Here is a tiny trained network, its code and every weight. The questions are about switching its units off for an input and a target symbol, where a switched-off unit gives its printed mean instead of its output.

import numpy as np


def w(rows, s, z=0):
    codes = np.array(rows[::2]) - 128.0
    scale = np.full(codes.shape[1], s)
    scale[-1] = z or s
    return codes * scale


def norm(h):
    return h / np.sqrt((h * h).mean(-1, keepdims=True) + 1e-5)


def f(y):
    return np.maximum(y, 0)


def softmax(a):
    e = np.exp(a - a.max(-1, keepdims=True))
    return e / e.sum(-1, keepdims=True)


def log_softmax(a):
    a = a - a.max(-1, keepdims=True)
    return a - np.log(np.exp(a).sum(-1, keepdims=True))


def net(x, mask):
    ids = ['ΔΛΠΣΨΩαβεζθξτφ'.index(c) for c in x.split()]
    T = len(ids)
    res = E[ids] + P[:T]
    u = 0
    for l in range(2):
        r = norm(res)
        for j in range(2):
            rows = slice(4 * j, 4 * j + 4)
            q, k, v = (r @ M[l][rows].T for M in (Q, K, V))
            z = softmax(np.where(np.tri(T) > 0, q @ k.T / 4**0.5, -1e9)) @ v
            o = O[l][rows]
            res = res + np.where(mask[u + j], z, o[:, -1]) @ o[:, :-1]
        u += 2
        y = f(norm(res) @ A[l][:, :-1].T + A[l][:, -1])
        res = res + np.where(mask[u : u + 4], y, B[l][:, -1]) @ B[l][:, :-1]
        u += 4
    return log_softmax(norm(res)[-1] @ U[:, :-1].T + U[:, -1])


Q, K, V, O, A, B = {}, {}, {}, {}, {}, {}
E = w([
[166,49,67,84,121,110,89,2],'Δ',
[251,139,139,106,161,106,64,148],'Λ',
[104,65,47,78,172,120,107,158],'Π',
[24,32,127,93,115,146,127,75],'Σ',
[44,156,97,100,119,120,136,209],'Ψ',
[168,125,227,105,70,107,123,71],'Ω',
[216,134,79,187,78,161,57,27],'α',
[175,20,126,129,133,55,137,136],'β',
[129,184,73,128,155,156,79,190],'ε',
[138,79,83,128,239,171,202,67],'ζ',
[92,166,68,152,134,194,80,47],'θ',
[149,179,156,135,72,117,92,139],'ξ',
[92,76,169,175,122,227,98,213],'τ',
[148,175,137,40,150,108,24,71],'φ',
],0.018)
P = w([
[119,22,157,254,134,90,69,186],'0',
[140,118,94,95,122,134,120,163],'1',
[147,129,88,87,124,139,122,157],'2',
[154,133,89,80,121,142,126,158],'3',
[156,138,95,76,122,147,131,161],'4',
[156,138,95,75,129,153,128,157],'5',
[155,140,100,74,130,157,123,160],'6',
[153,140,101,71,134,160,120,153],'7',
[159,146,99,72,142,168,119,153],'8',
[153,146,100,70,149,168,118,148],'9',
[153,154,99,64,146,157,123,147],'10',
],0.0072)
Q[0] = w([
[173,87,242,145,182,67,164,81],'L0H0',
[155,70,199,173,119,170,76,242],'L0H0',
[146,247,153,121,120,115,194,149],'L0H0',
[141,140,68,118,147,43,162,172],'L0H0',
[135,130,79,48,80,106,128,89],'L0H1',
[125,89,186,176,154,137,35,148],'L0H1',
[169,174,115,127,127,47,127,100],'L0H1',
[199,125,119,66,160,121,75,150],'L0H1',
],0.011)
K[0] = w([
[169,119,169,109,152,105,201,81],'L0H0',
[135,100,180,189,152,93,89,151],'L0H0',
[125,246,146,140,123,122,186,155],'L0H0',
[141,134,17,61,173,87,206,178],'L0H0',
[143,116,120,95,80,188,209,117],'L0H1',
[72,53,143,236,130,160,66,133],'L0H1',
[162,156,119,99,83,167,174,133],'L0H1',
[154,123,121,116,162,166,126,173],'L0H1',
],0.012)
V[0] = w([
[139,163,45,114,108,98,73,149],'L0H0',
[112,120,136,111,159,115,139,217],'L0H0',
[147,208,193,137,166,149,156,138],'L0H0',
[204,94,198,126,105,172,42,146],'L0H0',
[117,156,143,121,239,191,151,132],'L0H1',
[75,58,124,180,26,214,3,121],'L0H1',
[119,102,163,106,135,141,52,134],'L0H1',
[114,154,170,160,127,107,133,121],'L0H1',
],0.007)
O[0] = w([
[59,97,204,187,216,147,125,128,250],'L0H0',
[147,147,192,152,149,120,137,205,119],'L0H0',
[138,140,156,143,85,144,163,203,8],'L0H0',
[130,168,166,42,52,59,130,56,241],'L0H0',
[145,193,142,96,66,184,155,120,232],'L0H1',
[138,176,42,99,119,136,175,105,196],'L0H1',
[214,221,90,84,233,146,129,131,233],'L0H1',
[80,131,95,91,142,201,254,168,4],'L0H1',
],0.0069,0.0022)
A[0] = w([
[166,229,221,167,96,76,123,120,253],'L0N0',
[115,145,161,144,163,126,115,196,116],'L0N1',
[186,129,87,45,111,140,98,127,187],'L0N2',
[93,166,92,254,153,158,191,106,193],'L0N3',
],0.0082,0.0037)
B[0] = w([
[125,114,16,86,164,117,76,157,221],'L0N0',
[149,136,94,155,148,102,166,36,172],'L0N1',
[122,128,198,164,140,68,137,104,255],'L0N2',
[122,155,66,32,149,75,78,8,187],'L0N3',
],0.011,0.0075)
Q[1] = w([
[102,167,133,140,109,169,179,233],'L1H0',
[125,185,101,107,187,67,58,108],'L1H0',
[172,29,59,225,67,211,147,177],'L1H0',
[110,113,92,83,206,132,183,58],'L1H0',
[109,200,233,166,65,147,190,156],'L1H1',
[201,97,31,125,192,142,186,43],'L1H1',
[111,153,133,14,212,79,99,1],'L1H1',
[142,60,122,81,112,152,162,138],'L1H1',
],0.011)
K[1] = w([
[81,148,59,106,147,61,120,178],'L1H0',
[221,202,171,154,123,231,138,204],'L1H0',
[152,70,12,158,85,4,24,71],'L1H0',
[31,146,222,170,76,185,123,161],'L1H0',
[153,144,107,98,134,9,130,53],'L1H1',
[154,137,193,148,49,229,105,193],'L1H1',
[156,134,194,102,90,252,195,159],'L1H1',
[2,117,94,177,144,150,103,193],'L1H1',
],0.0089)
V[1] = w([
[174,187,114,176,150,142,206,134],'L1H0',
[124,165,84,140,58,119,145,76],'L1H0',
[128,170,67,65,176,160,134,170],'L1H0',
[227,141,129,132,92,189,59,74],'L1H0',
[169,116,64,207,123,148,75,173],'L1H1',
[173,156,157,160,130,11,131,80],'L1H1',
[33,69,118,146,206,145,95,138],'L1H1',
[58,126,106,131,65,121,70,170],'L1H1',
],0.012)
O[1] = w([
[173,61,130,206,50,108,165,79,97],'L1H0',
[83,98,102,147,49,204,103,96,125],'L1H0',
[153,246,110,139,96,137,139,137,231],'L1H0',
[110,127,246,153,123,186,109,152,199],'L1H0',
[148,123,129,223,173,188,42,204,64],'L1H1',
[202,102,127,92,104,135,178,141,253],'L1H1',
[76,105,171,177,130,120,190,160,163],'L1H1',
[76,125,75,71,127,136,41,163,15],'L1H1',
],0.012,0.0068)
A[1] = w([
[151,98,197,124,75,76,141,181,131],'L1N0',
[138,81,141,119,173,111,102,93,2],'L1N1',
[158,112,97,107,66,172,211,254,183],'L1N2',
[104,153,91,42,131,170,112,158,166],'L1N3',
],0.012,0.0038)
B[1] = w([
[135,107,6,93,182,167,139,130,226],'L1N0',
[114,123,87,152,102,83,72,87,171],'L1N1',
[108,124,149,149,85,44,40,126,179],'L1N2',
[101,133,143,165,93,151,124,154,253],'L1N3',
],0.016,0.0045)
U = w([
[157,5,80,127,185,107,145,144,143],'Δ',
[122,188,221,61,165,103,146,135,102],'Λ',
[245,98,158,126,195,170,114,191,88],'Π',
[190,210,123,218,138,207,173,156,66],'Σ',
[88,55,156,162,160,29,67,43,90],'Ψ',
[137,92,77,28,83,165,141,138,144],'Ω',
[3,107,145,85,123,84,187,118,82],'α',
[97,92,182,187,215,72,147,159,191],'β',
[136,125,184,224,127,85,110,93,88],'ε',
[83,128,90,130,134,137,42,191,204],'ζ',
[56,204,128,148,93,176,139,54,2],'θ',
[92,147,52,182,148,66,180,101,110],'ξ',
[208,68,140,179,88,218,97,109,140],'τ',
[154,107,168,161,146,158,253,77,254],'φ',
],0.011,0.0046)

Each question gives the input, a string of symbols that net reads in full, and the target symbol t.
The units are the heads (4 rows each of Q, K, V and O) and the neurons (one row each of A and B). Each row of codes is followed by its name. A weight is (code - 128) times the scale printed after its matrix; where a second scale follows, it is the last column's (O, A, B and U).
mask holds one flag per unit, layer by layer, with each layer's heads first. A switched-off unit (its flag False) gives its mean, the last column of its rows in O or B, instead of its output. The means were averaged over made-up inputs and are rounded, as every weight is.
A unit's drop is (log p(t) with every unit on - log p(t) with that unit switched off) / (log p(t) with every unit on - log p(t) with every unit switched off).
The circuit of an input: a set's keep is (log p(t) with only the set's units on - log p(t) with every unit switched off) / (log p(t) with every unit on - log p(t) with every unit switched off). Starting from all 12 units, units are removed one at a time, each time the one whose removal leaves the highest keep (on an exact tie, the one counted first), for as long as the keep stays at least 0.8.
circuit, biggest first: the units of the circuit, biggest drop first
k most important neurons: the k neurons with the biggest drops, biggest first
top k neurons in layer l: the k neurons of layer l with the biggest drops, biggest first
which heads matter: for each layer, one digit per head in row order, 1 if its drop is at least 0.15 and else 0, layers parted by /
input Λ Ω φ Σ Λ ζ α ζ φ τ, target Λ: which heads matter	10 / 10
input Π ζ φ Σ α ζ ε ζ φ ζ, target Λ: circuit, biggest first	[L1H0 L0H1]
input ζ φ τ ζ Δ, target ζ: circuit, biggest first	[L1H1]
input φ ζ ζ ζ Λ φ, target φ: which heads matter	00 / 01
input Δ φ φ α φ τ ζ Ψ Σ Ω, target Δ: 4 most important neurons	[L0N2 L0N0 L0N3 L1N0]
input β β θ ζ φ φ ζ φ Λ ξ, target ζ: circuit, biggest first	[L0N0 L1N3]
input β τ Ω ε, target β: circuit, biggest first	[L0N0 L1H1 L1H0]
input τ ξ ζ Δ φ ξ Λ φ, target τ: circuit, biggest first	[L0H1 L0H0 L0N0 L1H0]
input ζ Σ ζ, target α: circuit, biggest first	[L0N3 L1H1]
input Ψ Π Λ Ψ τ φ, target Ψ: 2 most important neurons	[L0N0 L0N3]
input Λ ζ Σ τ Ω ε Δ Δ Ω Λ, target Λ: which heads matter	11 / 11
input θ ε Π ζ ξ ζ, target ζ: top 3 neurons in layer 0	[L0N3 L0N2 L0N1]
input β ε θ θ Ω ζ Ψ τ, target β: circuit, biggest first	[L1H1 L0N1]
input ζ Ψ ζ, target ξ: 2 most important neurons	[L0N2 L0N3]
input ζ φ φ Ψ θ ε ζ Ψ Λ Δ, target Ψ: 2 most important neurons	[L0N3 L1N1]
input Σ θ Σ φ α, target τ: circuit, biggest first	[L1H0]
input β Ω Ψ τ Π, target β: 2 most important neurons	[L0N3 L0N0]
input Λ Ω β φ Π, target β: circuit, biggest first	[L0H0 L0N0 L1H1 L0N3]
input Ψ ζ Λ ε, target Σ: 3 most important neurons	[L0N0 L0N3 L0N1]
input Ω α ε, target Σ: circuit, biggest first	[L0H0 L0N2 L0N1 L1H0]
input Λ Ω τ, target Λ: circuit, biggest first	[L0H0]
input Ω Ψ τ θ ζ φ ξ ζ ζ, target Ω: circuit, biggest first	[L0H0 L0N3 L1H1 L0N2]
input θ Ψ τ ζ ζ θ Π, target θ: 2 most important neurons	[L0N0 L0N2]
input φ β ζ Ψ ζ, target ξ: which heads matter	01 / 10
